Below are the code and all the weights of a small trained network. Each question names an input and a target symbol and asks about switching units off, where a switched-off unit gives its printed mean instead of its output.

import numpy as np


def w(rows, s, z=0):
    codes = np.array(rows[::2]) - 128.0
    scale = np.full(codes.shape[1], s)
    scale[-1] = z or s
    return codes * scale


def f(y):
    return y / 2 * (1 + np.tanh(0.7978845608 * (y + 0.044715 * y**3)))


def softmax(a):
    e = np.exp(a - a.max(-1, keepdims=True))
    return e / e.sum(-1, keepdims=True)


def log_softmax(a):
    a = a - a.max(-1, keepdims=True)
    return a - np.log(np.exp(a).sum(-1, keepdims=True))


def net(x, mask):
    ids = ['αδζθλμξσφψω'.index(c) for c in x.split()]
    T = len(ids)
    res = E[ids] + P[:T]
    r = res
    for j in range(2):
        rows = slice(4 * j, 4 * j + 4)
        q, k, v = (r @ M[0][rows].T for M in (Q, K, V))
        z = softmax(np.where(np.tri(T) > 0, q @ k.T / 4**0.5, -1e9)) @ v
        o = O[0][rows]
        res = res + np.where(mask[j], z, o[:, -1]) @ o[:, :-1]
    y = f(res @ A[0][:, :-1].T + A[0][:, -1])
    res = res + np.where(mask[2:6], y, B[0][:, -1]) @ B[0][:, :-1]
    return log_softmax(res[-1] @ U[:, :-1].T + U[:, -1])


Q, K, V, O, A, B = {}, {}, {}, {}, {}, {}
E = w([
[134,145,128],'α',
[135,138,122],'δ',
[134,146,130],'ζ',
[132,147,122],'θ',
[135,142,131],'λ',
[130,153,128],'μ',
[149,110,105],'ξ',
[135,130,181],'σ',
[133,102,218],'φ',
[141,89,202],'ψ',
[7,91,133],'ω',
],0.015)
P = w([
[162,241,135],'0',
[93,104,103],'1',
[199,131,145],'2',
[102,70,163],'3',
[5,79,96],'4',
[137,34,203],'5',
],0.011)
Q[0] = w([
[25,116,134],'head 0',
[52,212,101],'head 0',
[114,1,241],'head 0',
[19,53,156],'head 0',
[118,97,249],'head 1',
[122,79,195],'head 1',
[177,164,41],'head 1',
[80,47,254],'head 1',
],0.0078)
K[0] = w([
[49,177,86],'head 0',
[118,222,94],'head 0',
[87,55,166],'head 0',
[60,119,125],'head 0',
[100,63,201],'head 1',
[89,57,119],'head 1',
[197,182,122],'head 1',
[56,3,162],'head 1',
],0.012)
V[0] = w([
[202,111,70],'head 0',
[164,146,228],'head 0',
[61,133,112],'head 0',
[164,153,201],'head 0',
[150,177,161],'head 1',
[75,89,202],'head 1',
[86,138,254],'head 1',
[86,112,177],'head 1',
],0.0091)
O[0] = w([
[191,83,187,68],'head 0',
[198,254,109,193],'head 0',
[91,87,81,132],'head 0',
[183,207,112,175],'head 0',
[159,184,158,167],'head 1',
[115,148,70,191],'head 1',
[127,194,62,249],'head 1',
[79,153,29,175],'head 1',
],0.0085,0.0017)
A[0] = w([
[254,165,187,101],'neuron 0',
[38,93,154,229],'neuron 1',
[243,196,213,110],'neuron 2',
[115,17,176,253],'neuron 3',
],0.0082,0.0046)
B[0] = w([
[39,2,134,234],'neuron 0',
[135,80,228,217],'neuron 1',
[49,111,115,255],'neuron 2',
[176,90,227,221],'neuron 3',
],0.0085,0.0072)
U = w([
[133,133,132,69],'α',
[124,114,108,2],'δ',
[143,153,156,102],'ζ',
[139,198,70,159],'θ',
[146,174,77,170],'λ',
[136,167,128,138],'μ',
[136,117,123,41],'ξ',
[145,135,128,106],'σ',
[165,77,192,184],'φ',
[2,93,129,136],'ψ',
[133,133,142,60],'ω',
],0.0099,0.008)

Each question gives the input, a string of symbols that net reads in full, and the target symbol t.
The units are the heads (4 rows each of Q, K, V and O) and the neurons (one row each of A and B). Each row of codes is followed by its name. A weight is (code - 128) times the scale printed after its matrix; where a second scale follows, it is the last column's (O, A, B and U).
mask holds one flag per unit, heads first, then neurons. A switched-off unit (its flag False) gives its mean, the last column of its rows in O or B, instead of its output. The means were averaged over made-up inputs and are rounded, as every weight is.
A unit's drop is (log p(t) with every unit on - log p(t) with that unit switched off) / (log p(t) with every unit on - log p(t) with every unit switched off).
The circuit of an input: a set's keep is (log p(t) with only the set's units on - log p(t) with every unit switched off) / (log p(t) with every unit on - log p(t) with every unit switched off). Starting from all 6 units, units are removed one at a time, each time the one whose removal leaves the highest keep (on an exact tie, the one counted first), for as long as the keep stays at least 0.8.
circuit, biggest first: the units of the circuit, biggest drop first
most important unit: the unit with the biggest drop
top k neurons: the k neurons with the biggest drops, biggest first
heads that matter: for each layer, one digit per head in row order, 1 if its drop is at least 0.15 and else 0, layers parted by /
drop of u: that unit's drop, to one decimal
input ω δ λ, target ψ: circuit, biggest first => neuron 0; head 0; neuron 2; neuron 3
input ξ φ ξ φ λ μ, target θ: heads that matter => 01
input ξ ξ δ, target ψ: heads that matter => 11
input ζ δ ξ, target ψ: most important unit => neuron 0
input ω ξ ψ, target ψ: heads that matter => 10
input δ ξ θ, target ψ: heads that matter => 11
input ξ δ θ ξ φ δ, target θ: circuit, biggest first => head 1; neuron 0; neuron 3
input ζ ζ μ, target ψ: circuit, biggest first => neuron 0; neuron 2; head 1; head 0
input ξ λ δ α λ, target φ: heads that matter => 10
input ξ ξ λ ξ μ φ, target θ: heads that matter => 01
input δ φ ζ, target ψ: circuit, biggest first => neuron 0; neuron 2; head 0; head 1
input ξ θ α ξ α, target φ: heads that matter => 11
input α ξ θ φ θ ξ, target θ: circuit, biggest first => head 1; head 0; neuron 0
input ξ σ ξ σ ω ξ, target ψ: most important unit => head 1
input θ σ φ, target ψ: circuit, biggest first => neuron 0; head 0; neuron 2
input ξ ψ μ, target ψ: circuit, biggest first => neuron 0; neuron 2; head 0; head 1
input φ ξ δ, target ψ: circuit, biggest first => neuron 0; head 0; neuron 2; neuron 3
input σ λ θ ξ θ, target φ: top 2 neurons => neuron 1; neuron 2
input σ λ ξ δ δ, target φ: heads that matter => 10
input λ λ θ, target ψ: heads that matter => 11
input θ ψ φ, target ψ: heads that matter => 10
input ξ φ ξ δ, target θ: drop of neuron 0 => 0.2
input λ θ ξ ξ λ, target φ: drop of head 1 => 0.2
input ψ ζ ξ φ, target θ: drop of head 1 => 0.4
input δ ξ μ ξ μ, target φ: drop of neuron 1 => 0.3
